Below is a small trained network, with its code and all its weights. Each question gives an input and a target symbol and asks what happens when units are switched off, that is, made to give their printed mean instead of their output.

import numpy as np


def w(rows, s, z=0):
    codes = np.array(rows[::2]) - 128.0
    scale = np.full(codes.shape[1], s)
    scale[-1] = z or s
    return codes * scale


def norm(h):
    return h / np.sqrt((h * h).mean(-1, keepdims=True) + 1e-5)


def f(y):
    return np.maximum(y, 0)


def softmax(a):
    e = np.exp(a - a.max(-1, keepdims=True))
    return e / e.sum(-1, keepdims=True)


def log_softmax(a):
    a = a - a.max(-1, keepdims=True)
    return a - np.log(np.exp(a).sum(-1, keepdims=True))


def net(x, mask):
    ids = ['ΓΛΣΩαβδζηξπτφψ'.index(c) for c in x.split()]
    T = len(ids)
    res = E[ids] + P[:T]
    r = norm(res)
    for j in range(3):
        rows = slice(2 * j, 2 * j + 2)
        q, k, v = (r @ M[0][rows].T for M in (Q, K, V))
        z = softmax(np.where(np.tri(T) > 0, q @ k.T / 2**0.5, -1e9)) @ v
        o = O[0][rows]
        res = res + np.where(mask[j], z, o[:, -1]) @ o[:, :-1]
    y = f(norm(res) @ A[0][:, :-1].T + A[0][:, -1])
    res = res + np.where(mask[3:7], y, B[0][:, -1]) @ B[0][:, :-1]
    return log_softmax(norm(res)[-1] @ U[:, :-1].T + U[:, -1])


Q, K, V, O, A, B = {}, {}, {}, {}, {}, {}
E = w([
[134,123,220,233],'Γ',
[137,108,106,135],'Λ',
[112,135,160,70],'Σ',
[118,179,120,101],'Ω',
[80,176,253,98],'α',
[142,104,105,149],'β',
[150,117,118,141],'δ',
[137,181,16,79],'ζ',
[144,102,97,151],'η',
[82,174,135,154],'ξ',
[158,199,134,122],'π',
[185,128,63,155],'τ',
[133,46,157,101],'φ',
[191,94,140,61],'ψ',
],0.032)
P = w([
[181,191,84,1],'0',
[177,163,109,69],'1',
[201,136,109,135],'2',
[189,151,84,173],'3',
[200,168,81,191],'4',
[214,177,44,215],'5',
[231,194,27,242],'6',
[209,209,25,231],'7',
[188,183,12,209],'8',
],0.0038)
Q[0] = w([
[69,134,133,201],'H1',
[226,212,4,218],'H1',
[63,89,213,75],'H2',
[108,148,96,160],'H2',
[158,135,136,149],'H3',
[196,126,130,108],'H3',
],0.022)
K[0] = w([
[87,124,118,148],'H1',
[165,238,53,219],'H1',
[90,7,245,23],'H2',
[147,177,121,183],'H2',
[84,40,111,137],'H3',
[205,122,182,95],'H3',
],0.014)
V[0] = w([
[255,172,99,199],'H1',
[230,125,206,48],'H1',
[172,107,161,205],'H2',
[90,63,30,61],'H2',
[204,224,119,119],'H3',
[212,1,194,84],'H3',
],0.0068)
O[0] = w([
[108,134,254,125,230],'H1',
[76,223,150,41,1],'H1',
[94,85,141,105,78],'H2',
[59,192,88,181,134],'H2',
[151,123,142,210,249],'H3',
[99,6,109,130,21],'H3',
],0.0084,0.0023)
A[0] = w([
[199,247,125,108,150],'N1',
[82,128,27,117,199],'N2',
[54,172,60,211,92],'N3',
[246,96,36,34,2],'N4',
],0.012,0.0074)
B[0] = w([
[127,63,115,140,244],'N1',
[93,28,147,151,188],'N2',
[132,252,112,105,191],'N3',
[145,236,106,101,161],'N4',
],0.016,0.011)
U = w([
[147,125,212,198,7],'Γ',
[146,136,122,111,66],'Λ',
[94,75,117,60,186],'Σ',
[131,93,137,130,174],'Ω',
[106,136,205,111,201],'α',
[117,130,126,124,93],'β',
[104,115,136,152,83],'δ',
[132,136,1,85,2],'ζ',
[117,121,121,141,113],'η',
[139,187,117,169,211],'ξ',
[228,122,177,107,70],'π',
[241,100,72,158,10],'τ',
[36,140,121,132,57],'φ',
[178,151,113,46,179],'ψ',
],0.024,0.0081)

Each question gives the input, a string of symbols that net reads in full, and the target symbol t.
The units are the heads (2 rows each of Q, K, V and O) and the neurons (one row each of A and B). Each row of codes is followed by its name. A weight is (code - 128) times the scale printed after its matrix; where a second scale follows, it is the last column's (O, A, B and U).
mask holds one flag per unit, heads first, then neurons. A switched-off unit (its flag False) gives its mean, the last column of its rows in O or B, instead of its output. The means were averaged over made-up inputs and are rounded, as every weight is.
A unit's drop is (log p(t) with every unit on - log p(t) with that unit switched off) / (log p(t) with every unit on - log p(t) with every unit switched off).
The circuit of an input: a set's keep is (log p(t) with only the set's units on - log p(t) with every unit switched off) / (log p(t) with every unit on - log p(t) with every unit switched off). Starting from all 7 units, units are removed one at a time, each time the one whose removal leaves the highest keep (on an exact tie, the one counted first), for as long as the keep stays at least 0.8.
circuit, biggest first: the units of the circuit, biggest drop first
unit that matters most: the unit with the biggest drop
top k neurons: the k neurons with the biggest drops, biggest first
which heads matter: for each layer, one digit per head in row order, 1 if its drop is at least 0.15 and else 0, layers parted by /
drop when u is switched off: that unit's drop, to one decimal
input ψ φ ξ ψ π φ Ω, target Σ: which heads matter : 100
input Λ π Λ, target π: circuit, biggest first : (H1 N2 N3)
input ξ π β, target π: unit that matters most : H1
input β Λ ξ Σ Σ Σ, target Σ: top 2 neurons : (N3 N2)
input β ζ δ, target ξ: top 2 neurons : (N1 N2)
input Λ α φ Ω, target Σ: which heads matter : 000
input τ Λ Γ ξ β τ δ Λ, target Γ: top 2 neurons : (N1 N3)
input ζ ζ ψ Σ ζ Σ β, target ξ: circuit, biggest first : (H2 N3)
input ξ Λ Λ Λ τ φ ζ φ π, target Σ: circuit, biggest first : (H3 N1)
input ζ π π, target π: circuit, biggest first : (H1 N1 H2)
input ξ ξ π Λ ψ η φ Λ, target Σ: circuit, biggest first : (H3 H1)
input α ψ ξ Ω Λ Λ ζ Σ, target Σ: top 3 neurons : (N3 N1 N4)
input ξ φ Λ ζ φ ζ ξ ξ Ω, target τ: circuit, biggest first : (N1 H1)
input Σ Γ Λ δ, target α: circuit, biggest first : (H1)
input β φ Λ η, target Σ: which heads matter : 001
input Λ η ζ Λ Λ, target ξ: circuit, biggest first : (H2 N3)
input Λ φ ξ ξ Ω, target τ: which heads matter : 000
input Ω φ Λ β, target Σ: which heads matter : 001
input ζ ξ ξ ξ ξ δ ζ Λ, target ξ: which heads matter : 011
input ξ τ ξ Ω, target Γ: which heads matter : 101
input Λ φ ζ δ, target Σ: circuit, biggest first : (H3)
input ξ Σ δ Λ Λ π Σ η, target π: which heads matter : 110
input Λ π Ω, target π: which heads matter : 111
input ξ ξ ξ τ Λ Ω, target Γ: top 3 neurons : (N3 N1 N4)
input ψ ξ π Λ ζ π, target π: drop when N2 is switched off : 0.5
input ξ ζ ξ ξ τ Λ, target Γ: drop when N3 is switched off : 0.3
